Below are the code and all the weights of a small trained network. Each question names an input and a target symbol and asks about switching units off, where a switched-off unit gives its printed mean instead of its output.

import numpy as np


def w(rows, s, z=0):
    codes = np.array(rows[::2]) - 128.0
    scale = np.full(codes.shape[1], s)
    scale[-1] = z or s
    return codes * scale


def f(y):
    return y / 2 * (1 + np.tanh(0.7978845608 * (y + 0.044715 * y**3)))


def softmax(a):
    e = np.exp(a - a.max(-1, keepdims=True))
    return e / e.sum(-1, keepdims=True)


def log_softmax(a):
    a = a - a.max(-1, keepdims=True)
    return a - np.log(np.exp(a).sum(-1, keepdims=True))


def net(x, mask):
    ids = ['ΓΞΨΩαβδεζηλμπστ'.index(c) for c in x.split()]
    T = len(ids)
    res = E[ids] + P[:T]
    u = 0
    for l in range(2):
        q, k, v = (res @ M[l].T for M in (Q, K, V))
        z = softmax(np.where(np.tri(T) > 0, q @ k.T / 3**0.5, -1e9)) @ v
        res = res + np.where(mask[u], z, O[l][:, -1]) @ O[l][:, :-1]
        u += 1
        y = f(res @ A[l][:, :-1].T + A[l][:, -1])
        res = res + np.where(mask[u : u + 8], y, B[l][:, -1]) @ B[l][:, :-1]
        u += 8
    return log_softmax(res[-1] @ U[:, :-1].T + U[:, -1])


Q, K, V, O, A, B = {}, {}, {}, {}, {}, {}
E = w([
[168,127,132],'Γ',
[123,115,136],'Ξ',
[145,113,137],'Ψ',
[62,176,115],'Ω',
[92,143,130],'α',
[109,250,119],'β',
[124,213,200],'δ',
[142,99,118],'ε',
[155,112,133],'ζ',
[158,142,171],'η',
[63,131,87],'λ',
[140,113,100],'μ',
[47,94,163],'π',
[252,155,120],'σ',
[102,141,153],'τ',
],0.027)
P = w([
[78,131,94],'0',
[244,112,105],'1',
[141,152,187],'2',
[79,113,107],'3',
[248,111,95],'4',
[143,150,206],'5',
[78,115,105],'6',
],0.014)
Q[0] = w([
[76,58,64],'L0H1',
[78,247,72],'L0H1',
[90,112,179],'L0H1',
],0.011)
K[0] = w([
[89,3,65],'L0H1',
[145,127,92],'L0H1',
[179,176,31],'L0H1',
],0.013)
V[0] = w([
[117,212,97],'L0H1',
[112,89,5],'L0H1',
[162,57,254],'L0H1',
],0.0077)
O[0] = w([
[254,12,200,253],'L0H1',
[162,28,45,41],'L0H1',
[204,47,51,41],'L0H1',
],0.0046,0.0038)
A[0] = w([
[226,151,192,184],'L0N1',
[106,3,85,151],'L0N2',
[20,74,157,30],'L0N3',
[188,53,150,93],'L0N4',
[196,132,140,55],'L0N5',
[98,183,187,79],'L0N6',
[40,210,45,1],'L0N7',
[95,62,184,73],'L0N8',
],0.012,0.0063)
B[0] = w([
[84,106,94,248],'L0N1',
[169,47,146,168],'L0N2',
[102,167,12,171],'L0N3',
[89,254,167,154],'L0N4',
[171,121,90,152],'L0N5',
[142,138,126,187],'L0N6',
[177,187,141,157],'L0N7',
[110,188,73,149],'L0N8',
],0.013,0.012)
Q[1] = w([
[210,72,175],'L1H1',
[31,2,119],'L1H1',
[117,109,91],'L1H1',
],0.0091)
K[1] = w([
[120,105,14],'L1H1',
[233,160,182],'L1H1',
[9,90,83],'L1H1',
],0.011)
V[1] = w([
[62,118,163],'L1H1',
[101,145,148],'L1H1',
[253,127,184],'L1H1',
],0.005)
O[1] = w([
[37,119,204,130],'L1H1',
[70,162,160,153],'L1H1',
[167,254,170,1],'L1H1',
],0.0041,0.0036)
A[1] = w([
[116,103,188,165],'L1N1',
[101,185,124,58],'L1N2',
[248,88,72,123],'L1N3',
[146,203,83,173],'L1N4',
[217,184,178,118],'L1N5',
[156,104,200,200],'L1N6',
[159,117,180,162],'L1N7',
[102,136,75,2],'L1N8',
],0.011,0.0067)
B[1] = w([
[210,200,65,145],'L1N1',
[167,98,163,176],'L1N2',
[135,122,206,180],'L1N3',
[113,88,202,255],'L1N4',
[181,97,101,156],'L1N5',
[245,182,52,150],'L1N6',
[176,140,93,134],'L1N7',
[172,184,136,159],'L1N8',
],0.012,0.0091)
U = w([
[179,121,69,53],'Γ',
[157,122,89,110],'Ξ',
[136,125,99,110],'Ψ',
[130,205,119,104],'Ω',
[95,142,49,104],'α',
[42,132,129,164],'β',
[106,142,110,254],'δ',
[141,157,89,202],'ε',
[95,94,171,114],'ζ',
[62,176,185,75],'η',
[144,75,119,96],'λ',
[144,76,129,70],'μ',
[42,9,93,179],'π',
[155,127,156,17],'σ',
[55,122,131,242],'τ',
],0.015,0.0056)

Each question gives the input, a string of symbols that net reads in full, and the target symbol t.
The units are the heads (3 rows each of Q, K, V and O) and the neurons (one row each of A and B). Each row of codes is followed by its name. A weight is (code - 128) times the scale printed after its matrix; where a second scale follows, it is the last column's (O, A, B and U).
mask holds one flag per unit, layer by layer, with each layer's heads first. A switched-off unit (its flag False) gives its mean, the last column of its rows in O or B, instead of its output. The means were averaged over made-up inputs and are rounded, as every weight is.
A unit's drop is (log p(t) with every unit on - log p(t) with that unit switched off) / (log p(t) with every unit on - log p(t) with every unit switched off).
The circuit of an input: a set's keep is (log p(t) with only the set's units on - log p(t) with every unit switched off) / (log p(t) with every unit on - log p(t) with every unit switched off). Starting from the 12 units with the biggest drops (on a tie, the unit counted first), units are removed one at a time, each time the one whose removal leaves the highest keep (on an exact tie, the one counted first), for as long as the keep stays at least 0.8.
units of the circuit, in order: the units of the circuit, biggest drop first
most important unit: the unit with the biggest drop
top k neurons: the k neurons with the biggest drops, biggest first
top k neurons in layer l: the k neurons of layer l with the biggest drops, biggest first
input μ Ψ Ξ τ β Γ, target η: most important unit => L0N1
input Ω ζ π δ λ, target π: top 2 neurons in layer 1 => [L1N8; L1N1]
input β σ ζ, target η: units of the circuit, in order => [L0N4; L0H1]
input Ξ ζ Ξ β π π, target η: top 4 neurons => [L1N4; L0N8; L1N8; L0N1]
input Ξ π π η σ, target σ: top 2 neurons => [L1N3; L0N5]
input Ξ Ψ β τ Ξ Ξ, target η: top 3 neurons in layer 0 => [L0N1; L0N8; L0N2]
input π Ξ π π β Ξ, target η: top 4 neurons => [L0N8; L0N1; L0N2; L0N4]
input π τ π η ζ, target π: units of the circuit, in order => [L1H1; L0N3]
input Ξ Ξ μ π Ω ζ β, target σ: units of the circuit, in order => [L0N7; L1N5; L1N4]
input α Ξ Ω Ω, target η: units of the circuit, in order => [L1N4; L0N7]
input ζ Ξ π Ξ μ, target π: top 2 neurons => [L0N3; L0N7]
input Ξ Γ σ μ, target λ: top 3 neurons => [L0N2; L0N3; L0N1]
input π μ π π ε, target π: units of the circuit, in order => [L1H1; L0N3]
input Ξ β Γ Γ ζ π, target η: units of the circuit, in order => [L0N8; L0H1; L1H1]
input σ Ω π Ω σ δ, target Ω: top 3 neurons in layer 0 => [L0N3; L0N1; L0N8]
input μ π Ω π η, target π: top 2 neurons => [L0N1; L0N5]
input Ω η λ σ μ μ β, target σ: top 3 neurons => [L0N7; L1N5; L1N4]
input ε β β ζ, target Γ: most important unit => L0N3
input π Ω λ ζ, target Γ: top 4 neurons => [L0N3; L0N1; L1N6; L1N4]
input σ σ Ω π Ω, target π: top 2 neurons => [L0N3; L0N1]
input Ξ σ ζ μ, target λ: top neuron in layer 1 => [L1N3]
input λ Ξ β, target η: top 3 neurons => [L0N1; L0N2; L1N4]
input π Ψ Ξ β Ψ ζ, target η: top 3 neurons in layer 0 => [L0N1; L0N4; L0N8]
